Below is a small trained network, with its code and all its weights. Each question gives an input and a target symbol and asks what happens when units are switched off, that is, made to give their printed mean instead of their output.

import numpy as np


def w(rows, s, z=0):
    codes = np.array(rows[::2]) - 128.0
    scale = np.full(codes.shape[1], s)
    scale[-1] = z or s
    return codes * scale


def f(y):
    return np.maximum(y, 0)


def softmax(a):
    e = np.exp(a - a.max(-1, keepdims=True))
    return e / e.sum(-1, keepdims=True)


def log_softmax(a):
    a = a - a.max(-1, keepdims=True)
    return a - np.log(np.exp(a).sum(-1, keepdims=True))


def net(x, mask):
    ids = ['ΓΔΦβηθλμξπστψω'.index(c) for c in x.split()]
    T = len(ids)
    res = E[ids] + P[:T]
    r = res
    for j in range(3):
        rows = slice(2 * j, 2 * j + 2)
        q, k, v = (r @ M[0][rows].T for M in (Q, K, V))
        z = softmax(np.where(np.tri(T) > 0, q @ k.T / 2**0.5, -1e9)) @ v
        o = O[0][rows]
        res = res + np.where(mask[j], z, o[:, -1]) @ o[:, :-1]
    y = f(res @ A[0][:, :-1].T + A[0][:, -1])
    res = res + np.where(mask[3:19], y, B[0][:, -1]) @ B[0][:, :-1]
    return log_softmax(res[-1] @ U[:, :-1].T + U[:, -1])


Q, K, V, O, A, B = {}, {}, {}, {}, {}, {}
E = w([
[56,179,219,141],'Γ',
[128,141,181,171],'Δ',
[143,110,187,125],'Φ',
[145,184,228,168],'β',
[173,145,189,211],'η',
[77,212,178,181],'θ',
[177,46,152,166],'λ',
[119,83,202,138],'μ',
[211,110,217,164],'ξ',
[62,158,165,159],'π',
[196,132,66,192],'σ',
[92,127,222,86],'τ',
[134,156,251,120],'ψ',
[94,94,146,140],'ω',
],0.011)
P = w([
[25,66,77,147],'0',
[227,69,196,128],'1',
[240,94,194,112],'2',
[235,88,189,150],'3',
[247,71,181,151],'4',
[240,79,176,150],'5',
[253,69,176,156],'6',
],0.007)
Q[0] = w([
[193,98,241,147],'H0',
[98,157,127,166],'H0',
[140,130,126,145],'H1',
[123,162,112,97],'H1',
[191,140,254,210],'H2',
[133,143,183,158],'H2',
],0.06)
K[0] = w([
[21,64,72,164],'H0',
[84,147,115,120],'H0',
[141,131,115,130],'H1',
[127,108,175,124],'H1',
[1,21,136,205],'H2',
[111,99,113,142],'H2',
],0.061)
V[0] = w([
[139,141,127,163],'H0',
[161,183,139,252],'H0',
[177,164,81,123],'H1',
[132,115,218,89],'H1',
[128,247,186,97],'H2',
[205,82,230,118],'H2',
],0.025)
O[0] = w([
[120,148,151,125,127],'H0',
[138,213,248,114,144],'H0',
[23,135,138,97,12],'H1',
[151,50,80,175,205],'H1',
[117,188,122,254,89],'H2',
[65,10,174,153,122],'H2',
],0.014,0.011)
A[0] = w([
[136,157,127,254,141],'N0',
[138,237,116,101,20],'N1',
[79,105,156,141,105],'N2',
[114,129,117,126,23],'N3',
[98,105,205,153,94],'N4',
[161,138,79,153,123],'N5',
[108,105,187,145,73],'N6',
[85,157,124,185,58],'N7',
[205,112,77,134,151],'N8',
[80,188,102,99,2],'N9',
[38,152,66,141,102],'N10',
[71,125,176,171,11],'N11',
[78,124,130,67,65],'N12',
[157,136,73,150,112],'N13',
[15,118,67,95,41],'N14',
[77,79,122,117,49],'N15',
],0.0084,0.0069)
B[0] = w([
[77,98,247,67,234],'N0',
[129,66,69,214,167],'N1',
[134,131,94,157,149],'N2',
[113,155,132,132,128],'N3',
[206,137,64,148,177],'N4',
[77,159,104,151,190],'N5',
[186,142,78,134,165],'N6',
[178,124,95,132,133],'N7',
[57,152,86,105,249],'N8',
[163,132,154,77,134],'N9',
[190,98,165,101,130],'N10',
[84,86,141,70,140],'N11',
[116,135,149,188,142],'N12',
[95,170,109,140,184],'N13',
[161,153,121,193,132],'N14',
[132,175,154,116,153],'N15',
],0.015,0.018)
U = w([
[206,162,140,49,177],'Γ',
[223,45,111,127,107],'Δ',
[176,121,135,88,75],'Φ',
[170,83,160,3,68],'β',
[243,184,143,74,209],'η',
[192,165,99,18,144],'θ',
[197,189,76,127,143],'λ',
[177,124,149,184,134],'μ',
[161,76,109,76,175],'ξ',
[163,87,112,89,141],'π',
[116,184,166,70,231],'σ',
[120,74,97,127,54],'τ',
[126,17,172,145,3],'ψ',
[192,102,226,94,53],'ω',
],0.0042,0.0033)

Each question gives the input, a string of symbols that net reads in full, and the target symbol t.
The units are the heads (2 rows each of Q, K, V and O) and the neurons (one row each of A and B). Each row of codes is followed by its name. A weight is (code - 128) times the scale printed after its matrix; where a second scale follows, it is the last column's (O, A, B and U).
mask holds one flag per unit, heads first, then neurons. A switched-off unit (its flag False) gives its mean, the last column of its rows in O or B, instead of its output. The means were averaged over made-up inputs and are rounded, as every weight is.
A unit's drop is (log p(t) with every unit on - log p(t) with that unit switched off) / (log p(t) with every unit on - log p(t) with every unit switched off).
The circuit of an input: a set's keep is (log p(t) with only the set's units on - log p(t) with every unit switched off) / (log p(t) with every unit on - log p(t) with every unit switched off). Starting from the 12 units with the biggest drops (on a tie, the unit counted first), units are removed one at a time, each time the one whose removal leaves the highest keep (on an exact tie, the one counted first), for as long as the keep stays at least 0.8.
circuit, biggest first: the units of the circuit, biggest drop first
unit that matters most: the unit with the biggest drop
top k neurons: the k neurons with the biggest drops, biggest first
which heads matter: for each layer, one digit per head in row order, 1 if its drop is at least 0.15 and else 0, layers parted by /
drop of u: that unit's drop, to one decimal
input θ τ ω τ, target μ: circuit, biggest first	(N1; H2; H0)
input Γ λ ξ ω Φ ψ Δ, target σ: which heads matter	001
input π λ Γ τ, target λ: circuit, biggest first	(H2; N0)
input η θ π, target η: unit that matters most	H0
input Γ τ ψ, target σ: which heads matter	011
input π Γ Φ β, target λ: circuit, biggest first	(H2; N1; N0)
input β π ξ Φ ψ, target ω: circuit, biggest first	(H2; N0; H0; N8)
input θ Φ η μ Γ ξ β, target μ: circuit, biggest first	(N1; H2; H0)
input β Δ Γ π ψ Δ ω, target ω: circuit, biggest first	(H2; H0; N0; N8)
input β Γ ω η ξ, target ω: circuit, biggest first	(H2; N0; H0)
input θ λ Γ Γ ω, target μ: which heads matter	111
input ψ β Γ ξ Γ β η, target ψ: circuit, biggest first	(H2; N0)
input ω Γ β, target θ: which heads matter	101
input Γ Γ Γ Γ, target σ: which heads matter	011
input λ λ Γ η, target β: circuit, biggest first	(H2)
input λ Δ ξ π β, target β: which heads matter	001
input τ π Δ Γ β η π, target τ: which heads matter	100
input ω Γ η Γ, target θ: which heads matter	101
input π λ β Γ Γ μ, target λ: drop of N0	0.3
input η μ π Δ Γ, target η: drop of N4	0.2
input ξ Γ Γ ψ θ η, target Δ: drop of H0	0.0
input ω λ Γ π η β ω, target θ: drop of H2	0.7
input θ π Φ, target μ: unit that matters most	N1
input Γ β β ξ ξ, target σ: top 2 neurons	(N0; N8)
